Below are the code and all the weights of a small trained network. Each question names an input and a class and asks about switching units off, where a switched-off unit gives its printed mean instead of its output.

import numpy as np


def w(rows, s, z=0):
    codes = np.array(rows[::2]) - 128.0
    scale = np.full(codes.shape[1], s)
    scale[-1] = z or s
    return codes * scale


def f(y):
    return y / 2 * (1 + np.tanh(0.7978845608 * (y + 0.044715 * y**3)))


def log_softmax(a):
    a = a - a.max(-1, keepdims=True)
    return a - np.log(np.exp(a).sum(-1, keepdims=True))


def net(x, mask):
    res = np.array(x, float).reshape(1, 6) / 4 @ E
    y = f(res @ A[0][:, :-1].T + A[0][:, -1])
    res = res + np.where(mask, y, B[0][:, -1]) @ B[0][:, :-1]
    return log_softmax(res[-1] @ U[:, :-1].T + U[:, -1])


A, B = {}, {}
E = w([
[76,141,102,252,157,112,169,153,244,104,130,1],'x0',
[175,114,154,223,240,109,159,88,122,225,91,125],'x1',
[82,191,184,138,104,173,137,126,138,221,92,130],'x2',
[165,224,115,93,65,131,63,112,150,170,146,165],'x3',
[214,131,41,106,117,125,149,143,170,46,60,159],'x4',
[50,116,157,114,126,7,223,210,173,137,48,145],'x5',
],0.0087)
A[0] = w([
[121,93,185,117,211,136,145,118,76,174,121,174,116],'n1',
[85,173,153,101,106,92,125,143,146,154,111,108,111],'n2',
[142,160,114,151,169,100,154,110,247,178,117,112,57],'n3',
[49,91,129,118,101,45,231,221,168,121,103,111,136],'n4',
[164,112,123,8,84,80,143,169,93,92,62,254,88],'n5',
[100,99,122,115,126,109,163,155,141,150,81,92,96],'n6',
[160,177,125,196,126,135,48,78,145,167,211,128,26],'n7',
[139,126,136,153,151,141,124,128,91,158,114,153,85],'n8',
[101,174,127,73,85,118,75,150,142,112,127,138,104],'n9',
[162,138,111,76,132,88,146,170,100,148,113,206,157],'n10',
[22,152,228,84,71,101,54,131,104,126,156,164,99],'n11',
[193,78,173,154,205,109,124,56,25,192,138,161,104],'n12',
[101,128,134,78,89,121,65,122,69,132,210,143,150],'n13',
[177,39,80,172,201,82,141,94,129,30,117,101,119],'n14',
[158,125,89,35,73,100,115,117,103,92,87,194,91],'n15',
[96,155,106,121,137,133,136,127,136,167,96,141,1],'n16',
],0.0091,0.0045)
B[0] = w([
[91,95,170,166,105,121,164,135,80,171,134,126,185],'n1',
[121,134,151,143,143,87,161,128,149,150,137,108,164],'n2',
[126,138,118,153,178,140,127,131,173,88,99,134,187],'n3',
[145,143,142,201,191,55,157,138,183,82,107,84,250],'n4',
[125,147,88,156,134,215,56,57,120,178,55,185,230],'n5',
[197,153,144,135,154,90,115,128,153,112,142,121,168],'n6',
[166,142,97,144,123,94,76,77,158,105,96,136,184],'n7',
[102,132,149,113,109,83,138,89,134,154,110,122,145],'n8',
[116,90,117,124,116,160,153,134,72,143,126,146,171],'n9',
[95,129,117,178,153,175,129,128,159,135,101,149,183],'n10',
[108,104,182,82,132,106,179,195,66,141,198,84,205],'n11',
[115,141,174,152,97,152,128,70,100,255,104,144,217],'n12',
[122,73,108,54,103,149,140,185,98,120,220,154,206],'n13',
[51,117,127,127,167,104,228,191,155,85,154,110,222],'n14',
[126,130,87,122,142,198,130,127,107,112,76,194,204],'n15',
[120,122,136,137,123,124,130,121,160,104,142,92,131],'n16',
],0.0098,0.015)
U = w([
[119,155,124,197,165,141,105,91,174,167,14,174,200],'0',
[205,168,192,108,72,73,15,78,134,183,166,121,5],'1',
[168,103,39,4,100,210,59,159,104,49,176,195,117],'2',
[108,130,162,133,184,3,235,239,191,41,158,73,140],'3',
[55,116,210,115,113,139,202,153,79,230,147,147,167],'4',
],0.007,0.0031)

Each question gives the input, the list of numbers given to net, and the class t.
The units are the neurons (one row each of A and B). Each row of codes is followed by its name. A weight is (code - 128) times the scale printed after its matrix; where a second scale follows, it is the last column's (A, B and U).
mask holds one flag per neuron, in row order. A switched-off neuron (its flag False) gives its mean, the last column of its row in B, instead of its output. The means were averaged over made-up inputs and are rounded, as every weight is.
A unit's drop is (log p(t) with every unit on - log p(t) with that unit switched off) / (log p(t) with every unit on - log p(t) with every unit switched off).
The circuit of an input: a set's keep is (log p(t) with only the set's units on - log p(t) with every unit switched off) / (log p(t) with every unit on - log p(t) with every unit switched off). Starting from the 12 units with the biggest drops (on a tie, the unit counted first), units are removed one at a time, each time the one whose removal leaves the highest keep (on an exact tie, the one counted first), for as long as the keep stays at least 0.8.
units of the circuit, in order: the units of the circuit, biggest drop first
k most important neurons: the k neurons with the biggest drops, biggest first
drop of u: that unit's drop, to one decimal
input [1,-2,-1,0,6,-6], class 2: units of the circuit, in order => (n4)
input [3,4,-2,-2,5,-8], class 3: 3 most important neurons => (n14 n5 n15)
input [1,5,-4,0,7,-8], class 3: 4 most important neurons => (n14 n5 n15 n10)
input [4,-5,-2,-2,-2,-4], class 2: 2 most important neurons => (n4 n11)
input [-4,0,3,0,1,-5], class 2: units of the circuit, in order => (n4 n13)
input [7,-1,3,7,3,2], class 3: 2 most important neurons => (n5 n12)
input [0,0,5,7,-6,-5], class 1: 2 most important neurons => (n7 n14)
input [-7,-2,-7,1,4,4], class 0: 2 most important neurons => (n5 n10)
input [7,6,-5,6,5,-6], class 3: 3 most important neurons => (n14 n5 n12)
input [-1,-6,0,-7,-4,-3], class 2: 2 most important neurons => (n4 n12)
input [4,8,5,-6,-3,4], class 3: 2 most important neurons => (n5 n4)
input [-2,-1,-1,2,-5,7], class 3: 2 most important neurons => (n4 n12)
input [-3,2,8,-1,-6,7], class 3: 2 most important neurons => (n4 n5)
input [-3,-3,-8,0,-8,-3], class 2: units of the circuit, in order => (n13)
input [8,8,3,2,-6,3], class 3: 3 most important neurons => (n5 n4 n15)
input [-2,-3,-6,7,4,5], class 0: drop of n5 => 1.4
input [-5,5,-6,-4,-1,6], class 0: drop of n11 => 0.5
input [-1,8,4,7,3,-6], class 1: drop of n15 => 0.3
input [5,-8,-6,7,2,0], class 2: drop of n14 => 0.0
